Below are the code and all the weights of a small trained network. Each question names an input and a target symbol and asks about switching units off, where a switched-off unit gives its printed mean instead of its output.

import numpy as np


def w(rows, s, z=0):
    codes = np.array(rows[::2]) - 128.0
    scale = np.full(codes.shape[1], s)
    scale[-1] = z or s
    return codes * scale


def norm(h):
    return h / np.sqrt((h * h).mean(-1, keepdims=True) + 1e-5)


def softmax(a):
    e = np.exp(a - a.max(-1, keepdims=True))
    return e / e.sum(-1, keepdims=True)


def log_softmax(a):
    a = a - a.max(-1, keepdims=True)
    return a - np.log(np.exp(a).sum(-1, keepdims=True))


def net(x, mask):
    ids = ['ΓΞΣΩαβδεζλμτφ'.index(c) for c in x.split()]
    T = len(ids)
    res = E[ids] + P[:T]
    u = 0
    for l in range(3):
        r = norm(res)
        for j in range(3):
            rows = slice(2 * j, 2 * j + 2)
            q, k, v = (r @ M[l][rows].T for M in (Q, K, V))
            z = softmax(np.where(np.tri(T) > 0, q @ k.T / 2**0.5, -1e9)) @ v
            o = O[l][rows]
            res = res + np.where(mask[u + j], z, o[:, -1]) @ o[:, :-1]
        u += 3
    return log_softmax(norm(res)[-1] @ U[:, :-1].T + U[:, -1])


Q, K, V, O = {}, {}, {}, {}
E = w([
[129,137,102,126,96,215],'Γ',
[115,105,134,132,129,171],'Ξ',
[155,156,145,101,119,144],'Σ',
[80,128,135,138,137,168],'Ω',
[172,135,62,51,224,176],'α',
[112,125,132,102,142,148],'β',
[171,131,141,100,114,155],'δ',
[141,95,194,101,172,116],'ε',
[74,171,108,127,75,251],'ζ',
[75,94,105,89,119,130],'λ',
[126,94,139,56,121,130],'μ',
[114,90,180,125,130,111],'τ',
[128,164,137,177,181,122],'φ',
],0.017)
P = w([
[2,138,214,134,170,220],'0',
[37,152,217,118,164,190],'1',
[83,166,203,99,143,166],'2',
[91,137,164,121,132,157],'3',
[121,125,141,115,126,131],'4',
[137,103,101,124,100,126],'5',
[131,97,80,128,108,133],'6',
[136,97,65,135,108,149],'7',
],0.0059)
Q[0] = w([
[140,195,102,129,175,59],'0.h0',
[167,172,60,123,106,211],'0.h0',
[123,186,34,121,241,60],'0.h1',
[163,162,79,194,193,86],'0.h1',
[219,210,119,242,143,24],'0.h2',
[125,164,145,109,187,254],'0.h2',
],0.0067)
K[0] = w([
[50,165,193,182,159,235],'0.h0',
[60,63,181,103,70,108],'0.h0',
[104,133,30,46,229,206],'0.h1',
[146,230,58,134,175,224],'0.h1',
[13,185,245,129,1,197],'0.h2',
[175,18,108,99,85,96],'0.h2',
],0.0066)
V[0] = w([
[125,241,76,211,156,151],'0.h0',
[92,111,106,93,230,159],'0.h0',
[114,60,166,231,2,118],'0.h1',
[165,238,63,206,215,186],'0.h1',
[48,120,195,130,66,69],'0.h2',
[160,112,105,86,80,99],'0.h2',
],0.007)
O[0] = w([
[182,53,94,224,61,186,4],'0.h0',
[138,125,107,41,238,175,253],'0.h0',
[32,93,185,78,225,3,37],'0.h1',
[169,59,118,101,101,93,15],'0.h1',
[157,255,156,41,18,40,83],'0.h2',
[178,60,126,32,128,82,86],'0.h2',
],0.0056,0.0049)
Q[1] = w([
[159,42,35,154,24,2],'1.h0',
[100,93,146,96,69,35],'1.h0',
[75,49,180,107,24,84],'1.h1',
[173,137,60,199,75,97],'1.h1',
[175,94,69,127,110,169],'1.h2',
[116,70,163,95,49,24],'1.h2',
],0.0071)
K[1] = w([
[128,39,228,106,131,110],'1.h0',
[156,116,254,115,10,172],'1.h0',
[35,107,247,148,67,75],'1.h1',
[141,211,123,167,34,222],'1.h1',
[171,166,161,194,201,122],'1.h2',
[54,207,115,156,44,228],'1.h2',
],0.007)
V[1] = w([
[219,164,60,175,255,120],'1.h0',
[117,92,133,80,91,165],'1.h0',
[113,39,194,72,84,111],'1.h1',
[136,183,88,125,178,137],'1.h1',
[103,151,67,84,120,169],'1.h2',
[131,154,133,171,159,165],'1.h2',
],0.0096)
O[1] = w([
[60,94,242,2,57,47,172],'1.h0',
[160,209,84,179,155,115,193],'1.h0',
[192,220,38,86,214,157,59],'1.h1',
[107,17,145,201,65,153,245],'1.h1',
[191,123,62,136,89,66,255],'1.h2',
[79,216,157,87,80,101,229],'1.h2',
],0.0066,0.0049)
Q[2] = w([
[37,86,169,174,78,2],'2.h0',
[177,34,87,181,46,110],'2.h0',
[201,159,67,145,119,190],'2.h1',
[10,103,150,43,110,214],'2.h1',
[87,163,47,24,209,224],'2.h2',
[179,107,116,19,188,177],'2.h2',
],0.0081)
K[2] = w([
[76,63,134,130,84,209],'2.h0',
[188,119,77,90,22,193],'2.h0',
[104,171,91,113,186,59],'2.h1',
[185,86,104,59,181,195],'2.h1',
[152,61,64,1,113,107],'2.h2',
[88,51,75,92,108,116],'2.h2',
],0.0092)
V[2] = w([
[36,226,102,192,50,121],'2.h0',
[79,92,144,47,130,242],'2.h0',
[132,69,104,55,101,154],'2.h1',
[148,206,207,178,94,42],'2.h1',
[14,158,95,188,97,87],'2.h2',
[78,186,57,107,94,1],'2.h2',
],0.0071)
O[2] = w([
[208,121,183,144,161,35,186],'2.h0',
[178,114,56,98,114,126,254],'2.h0',
[199,144,106,144,173,91,160],'2.h1',
[106,165,180,105,154,180,25],'2.h1',
[64,160,86,158,62,84,98],'2.h2',
[175,246,114,139,78,106,48],'2.h2',
],0.011,0.0065)
U = w([
[49,240,185,100,223,57,226],'Γ',
[198,127,230,206,102,170,75],'Ξ',
[166,94,90,150,83,51,152],'Σ',
[40,60,39,181,180,104,43],'Ω',
[220,3,148,131,221,216,108],'α',
[156,217,21,181,88,77,172],'β',
[153,55,75,78,130,104,23],'δ',
[70,137,124,236,95,103,136],'ε',
[83,126,170,41,185,228,140],'ζ',
[162,112,114,214,133,166,2],'λ',
[244,225,41,38,194,177,91],'μ',
[37,87,232,65,24,76,169],'τ',
[144,117,100,245,75,222,253],'φ',
],0.0081,0.0045)

Each question gives the input, a string of symbols that net reads in full, and the target symbol t.
The units are the heads (2 rows each of Q, K, V and O). Each row of codes is followed by its name. A weight is (code - 128) times the scale printed after its matrix; where a second scale follows, it is the last column's (O and U).
mask holds one flag per head, layer by layer. A switched-off head (its flag False) gives its mean, the last column of its rows in O, instead of its output. The means were averaged over made-up inputs and are rounded, as every weight is.
A unit's drop is (log p(t) with every unit on - log p(t) with that unit switched off) / (log p(t) with every unit on - log p(t) with every unit switched off).
The circuit of an input: a set's keep is (log p(t) with only the set's units on - log p(t) with every unit switched off) / (log p(t) with every unit on - log p(t) with every unit switched off). Starting from all 9 units, units are removed one at a time, each time the one whose removal leaves the highest keep (on an exact tie, the one counted first), for as long as the keep stays at least 0.8.
circuit, biggest first: the units of the circuit, biggest drop first
unit that matters most: the unit with the biggest drop
which heads matter: for each layer, one digit per head in row order, 1 if its drop is at least 0.15 and else 0, layers parted by /
input Γ μ δ λ α, target α: unit that matters most => 1.h0
input Σ Γ Ω ε λ Σ, target β: which heads matter => 001 / 100 / 001
input δ λ Γ, target β: circuit, biggest first => 2.h2, 0.h2
input Σ δ ε Σ τ τ ζ, target Γ: circuit, biggest first => 0.h1, 0.h0
input Ξ Ξ τ Ξ, target Γ: which heads matter => 001 / 000 / 000
input ε Σ β ε ε λ Ξ, target β: circuit, biggest first => 2.h2, 0.h0
input Γ τ ε, target Γ: which heads matter => 011 / 000 / 000
input φ δ ε μ, target μ: circuit, biggest first => 1.h1, 2.h2
input δ Γ Γ ε Ω, target ζ: which heads matter => 000 / 010 / 010
input τ ζ δ, target Γ: circuit, biggest first => 0.h1, 2.h2
input Ω Ω Ξ λ ε, target β: circuit, biggest first => 2.h2, 1.h0, 0.h2
input Γ Γ Γ Ξ ε δ, target ζ: circuit, biggest first => 2.h0, 2.h1, 1.h1, 1.h2
input λ Γ δ Σ δ Ξ ε, target ζ: circuit, biggest first => 2.h0, 1.h1
input φ λ α ζ, target α: circuit, biggest first => 2.h2, 0.h2
input δ Ξ τ μ ε, target Γ: unit that matters most => 0.h1
input Ω β β Ω β, target Σ: which heads matter => 001 / 011 / 101
input μ β τ Γ, target Γ: circuit, biggest first => 0.h1, 0.h2, 2.h0
input Σ δ ε Σ β, target ζ: which heads matter => 000 / 000 / 010
input Γ μ ζ, target μ: which heads matter => 101 / 000 / 000
input μ δ Σ Σ λ Γ λ λ, target β: circuit, biggest first => 2.h2
input τ Σ Ω λ Ω, target β: which heads matter => 000 / 100 / 001
input ε Ω Ξ, target ζ: circuit, biggest first => 2.h1, 0.h2
input ε δ Ξ Ξ τ δ φ, target τ: which heads matter => 000 / 100 / 000
input β τ δ, target Γ: which heads matter => 011 / 000 / 000
input δ Ω Ξ Ω ε ε δ, target ζ: which heads matter => 000 / 000 / 110
input ζ Γ τ, target Γ: which heads matter => 000 / 010 / 000
input Σ α ε Ξ φ, target φ: circuit, biggest first => 0.h1
input λ β Ξ, target β: which heads matter => 001 / 000 / 001
